Input: array([ 586, -276, -906, -872])
Output: -906
Input: array([7, 1, 3, 7])
Output: 3
Input: array([6, 1, 8, 4])
Output: 8
Input: array([ 936, -518, -609,  286])
Output: -609
Input: array([ 25, -39,  -4, -36])
Output: -4
Input: array([6, 1, 8, 3])
Output: 8
Input: array([-535,  495,  267,  738])
Output: 267
Input: array([89, 13, 17,  5])
Output: 17
Input: array([8291, 6970, 2332, 1385])
Output: 2332
---
178,236,-157,412,97
86,271,-258,520,46
==> 97

59,85,-33,178,101,44,-60
-108,323,-119,483,-189,129,-10
-72,13,-65,-265,57,-67,35
==> -10

498,-119,-293,-118
87,-43,-40,-47
==> -118

-322,-95,-486,-116
-323,-252,-379,-235
0,-18,-2,-10
==> -235

101,44,-76,63,-233,6,361
217,-7,-102,76,-220,8,402
==> 361

-190,-5,-463,285,239,-1,-127
47,-86,190,-276,-178,-12,49
==> -127

-219,65,-179,458
-235,264,-327,424
==> 458
---
-112,-95,-134,159,-72,-390
-196,-424,4,236,-59,54
out -390

-305,235,41,220
-438,366,-116,320
482,-516,334,-458
out 320

-190,459,-274,141,39,-304,-148
95,-27,-355,88,98,-147,-501
out -148

316,-335,148,-405,320
61,-203,288,12,304
-172,145,-357,-29,262
out 304

55,178,209,-423,-79
-19,-57,-67,140,27
out -79

-216,0,-237,-217,-556,63,64
-131,-384,185,-303,-250,411,-234
-123,-509,34,30,214,198,406
out -234

100,-447,-144,-57,74,-53
-321,21,136,93,16,49
out -53

-81,-476,-164,-123,143,-23
22,294,163,210,-273,364
out -23
---
[  -2   -8  -33  -71 -451 -359 -224] Out: -2, -8

[ 157  421 -155 -121] Out: 421, 157

[-458 -209 -454 -406] Out: -209, -406

[ 360  325 -534  -93  266  450] Out: 450, 360

[[-461 -426 -147  -38  465]
 [  74  546  455 -321  346]] Out: 546, 465

[   4  -23 -541  133] Out: 133, 4
---
array([[-165,  293,  221,   85,  462, -237],
       [-125,  136,  471,  -69,  336,  257],
       [-228,  219,  307,   63,  487,  -58]]) ans = 63

array([[ -79,  256, -316,  428],
       [ 130, -544, -112, -313],
       [ 284,  449, -204,  253]]) ans = 449

array([[ 102, -400, -362,  150, -471, -165],
       [ 102,  168,  153,   47,  201,    2],
       [ 278,   34, -181,  378, -209,  351]]) ans = 378

array([[ 168,  -12,  -88,  113],
       [ -31,   39,  174, -476],
       [ 101,  -10,   52, -100]]) ans = -10

array([[ -74,  -68,   46,  214,  100],
       [  17,   86, -170, -400,    4],
       [  54,   92,   37,  -84, -187]]) ans = 37

array([[ 534,   -7, -283,   63,  198],
       [  99,  -42,  -64,  -11,   35],
       [-302,    5,  128,  -59, -320]]) ans = 128

array([[-209,  -19, -168,  369],
       [ 202, -529,  368,  542],
       [ 499,   15, -438,   35]]) ans = 15

array([[ 160,  200,  307,  102,  143,  557,  -20],
       [  70,  243,  273,   90,   55,  495,   -6],
       [ 266, -262,  -81,  -26,  241, -147,  -59]]) ans = 241
---
[156, 201, 261, 428, 230] ans = 201
[[195, 256, -21, -115, 97, 64, 61], [-333, -418, -71, 54, 29, -83, -102]] ans = 256
[118, -131, -410, 510, 161, -338, 196] ans = -131
[383, -116, 43, 467, -79] ans = -116
[[481, 429, 391, 79, -218, 1, 278], [-224, -435, -167, -150, 208, -165, -401]] ans = 429
[-264, 221, 422, 163, -483, 135] ans = 221
[[0, -66, -73, 14, 130, 11], [-192, 14, 1, 398, 24, -212]] ans = -66
---
array([-76.935, -10.807, 158.119,  18.420, 191.983, -99.025]) value 158.119

array([[-0.538,  1.437, -1.507,  0.992],
       [-0.872,  1.949,  0.447, -1.175]]) value -1.507

array([-0.03, -0.10,  0.07,  0.13,  0.15,  0.17,  0.07]) value 0.07

array([-0.174, -0.125,  0.176,  0.069, -0.035]) value 0.176

array([[ 0.01,  0.12, -0.02,  0.17, -0.06],
       [ 0.10,  0.11, -0.06,  0.07, -0.10],
       [ 0.11,  0.19,  0.18,  0.15, -0.19]]) value -0.02

array([  40.630, -176.715,  -20.782,  141.465]) value -20.782

array([-0.170,  0.036, -0.002,  0.070,  0.181, -0.080,  0.110]) value -0.002

array([[-118.9,   -6.9,   46.3,  -21.4,  -60.0],
       [ -74.6,   -4.7,   20.5,  -31.9,  -29.0],
       [ 149.1,   82.1,  -79.3,  -84.5,   52.8]]) value 46.3
---
Q: 316,-377,-446,46,507
A: -377

Q:
135,121,37,-355,-356,11,66
-198,-161,115,404,449,-126,-223
A: 121

Q:
-190,243,-233,306,-434,151
-118,196,22,88,-147,171
-331,190,-90,404,-424,155
A: 243

Q: 104,-182,-58,-441,-342,-79
A: -182

Q:
-29,-48,-29,-116,-42,-52
-239,-455,-198,-103,-104,-523
92,-287,69,-55,-12,-339
A: -48

Q:
-182,-400,36,208,-193
365,-484,144,-504,-353
A: -400

Q: 47,-557,229,248,-280,-1
A: -557

Q:
-171,-186,-279,257,-202,-473
-172,366,202,427,341,-2
A: -186

Q: -63,-110,-485,101,114
A: -110

Q:
38,206,256,-163,8,329
156,32,163,-400,-41,-118
246,28,55,-21,542,202
A: 206
---
220,88,-549,186,-12,281,-25
-178,363,-354,-452,-22,211,207
result: 211

-323,339,-469,-537,-549,84,-48 result: 84

-426,-502,188,-67,-53,-296,70 result: -296

424,-187,149,-152 result: 149

53,-108,223,549 result: 223

284,87,-306,89,221,64
381,45,-285,195,487,347
-10,-26,-100,-13,-373,-329
result: -373

-300,498,24,-202,373,131,-272 result: 131

-315,-38,438,-94,-396,91 result: -396

374,304,-270,393
140,-359,194,499
result: 194
---
Q:
-217     0  -296  -185  -533   367
-148   -52   -60    94   -83   144
-244    59  -332  -317  -547   489
A: -217

Q:
   9  -200  -525   -37
  36   127   410    -3
 346  -247   -21  -261
A: 9

Q:
 477  -196    27   133   118  -408
 330  -180   178    17   220  -477
-501   100   284  -262   179    66
A: 477

Q:
  54   195   189    -8   290   410
-150    24   406   -75  -209   319
 165  -127   417    21   215  -187
A: 54

Q:
 397  -378   -11    76   350
-489  -170   323    72  -224
 137   499  -337  -194  -115
A: 397

Q:
 -73  -405   390   -94
 127  -405  -344   106
 257  -405   -52    28
A: -73

Q:
  26    -1  -418   127  -375
 -30    -1   -58  -149   529
   5     0   540    29   -58
A: 26

Q:
 261  -190   -37  -207  -271  -134   174
  96  -154   -31  -224  -483   136  -151
   8  -147    73  -344   199    76   135
A: 261
---
 -62    31   369   162  -108   -85   -68
 -92   -64   122   179  -142   -89  -247
-619   618   477   615   539   571   477
>> -68, -619

7  6  3  4
2  3  6  4
0  2  6  5
>> 4, 0

931  975  760  875  179  552  415 >> 415, 931

 22   17  183  175
249  248  181  186
>> 175, 249

178  851  943  437 >> 437, 178

7445  8033  8147  1119  2900  3923 >> 3923, 7445
---
245,-208,196,-270,299,-13
210,-183,90,82,-397,37
--> -183

-175,413,-377,159,-267,219,-49
-229,115,-447,212,-241,181,-81
--> 115

-243,96,296,86
-199,56,396,241
--> 56

64,24,318,-150,-484,89,121
275,-216,88,233,88,-51,75
--> -216

463,-352,307,515
56,100,-180,479
--> 100

289,-371,552,12,-303,427
223,369,107,53,-180,67
--> 369
---
[[  49  -34    3   38 -112  -38 -147  -37 -117   64]
 [ -34   19  119 -247  -28 -151  555  283  114  -94]
 [  22   56  -59   11   -5  -69   23  -29  -62  -14]
 [ -40   -2   32  -72   43   34   53   17   54 -110]
 [  63   93   37  -74   93 -178  294  136   82  -29]
 [  68 -168   96 -200  -73  -67  361  226  101 -131]
 [  80   24   -9  -61  -34 -115  162  100  -31   58]
 [ -14  -28  -19   63    7   95 -336 -124  -32   29]
 [ -51   58  -93  -73   49 -119  193  -70  -87   62]]
49

[[-294  -22  -55  245 -210  326  -28 -271   26  -36]
 [-252  -96  -48  158  162  431   30 -192   53   54]
 [-325   16  -62   82 -464   30   31 -193  -76  -33]
 [-124  -21  270  -96 -492  -50  262  106   12   97]
 [-320   23  -65  162 -415  106  -18 -251  -62  -48]
 [-323   -2  -49    7 -492  -18  123  -81  -75    1]
 [-310  -26  -14  -46 -505  -45  211   30  -64   55]
 [-274  -81  -48  219  -43  410   -8 -247   48   -1]
 [-269  -37   68  -79 -505  -55  250   86  -37   88]
 [-311   13  -62  222 -334  210  -33 -271  -20  -49]]
-294

[[  -6   26 -118  130 -326  -94  226]
 [  81  -24   49 -187  217 -338   66]
 [-280  122  187    7  -26   13 -245]
 [-242  356 -110  385 -403  265 -225]
 [-129  240  323  404  243 -370 -356]
 [ 306  272  179 -221  297  246  123]
 [ 172 -194  107   35  327  107 -164]
 [ 290  -87   60  262  -91 -185 -308]
 [ 326  -22 -255 -214   31  -74  412]]
-6

[[-108   50 -477  -97 -338  347  306 -382 -387]
 [-299 -313  365   99 -363 -105 -104 -162 -346]
 [  -5  -77   57   22  264 -259 -318   97  268]
 [-330 -396  168  114   73   18 -201 -231  -50]
 [-175 -125  -47   21 -196  275  133 -351 -210]]
-108

[[  39  176  155  126  -88 -201 -114    2  188 -173 -129 -112]
 [  19  528  426  275 -324 -286 -273  -42  408   -1   83 -269]
 [-101  305  439   -5   69  101  151  -15   28  -59  -82   96]
 [  12  460  531  -63  295  160  106 -144  179  -33   84  298]
 [ -64  -17   -6 -271  256  213  288 -108 -106  -81 -196  363]
 [ 101 -227 -292    4 -210  -96 -288   75   -8   97  210 -255]
 [ -20  447  452  -98   95   13   10 -154  227  -34   39  107]]
39
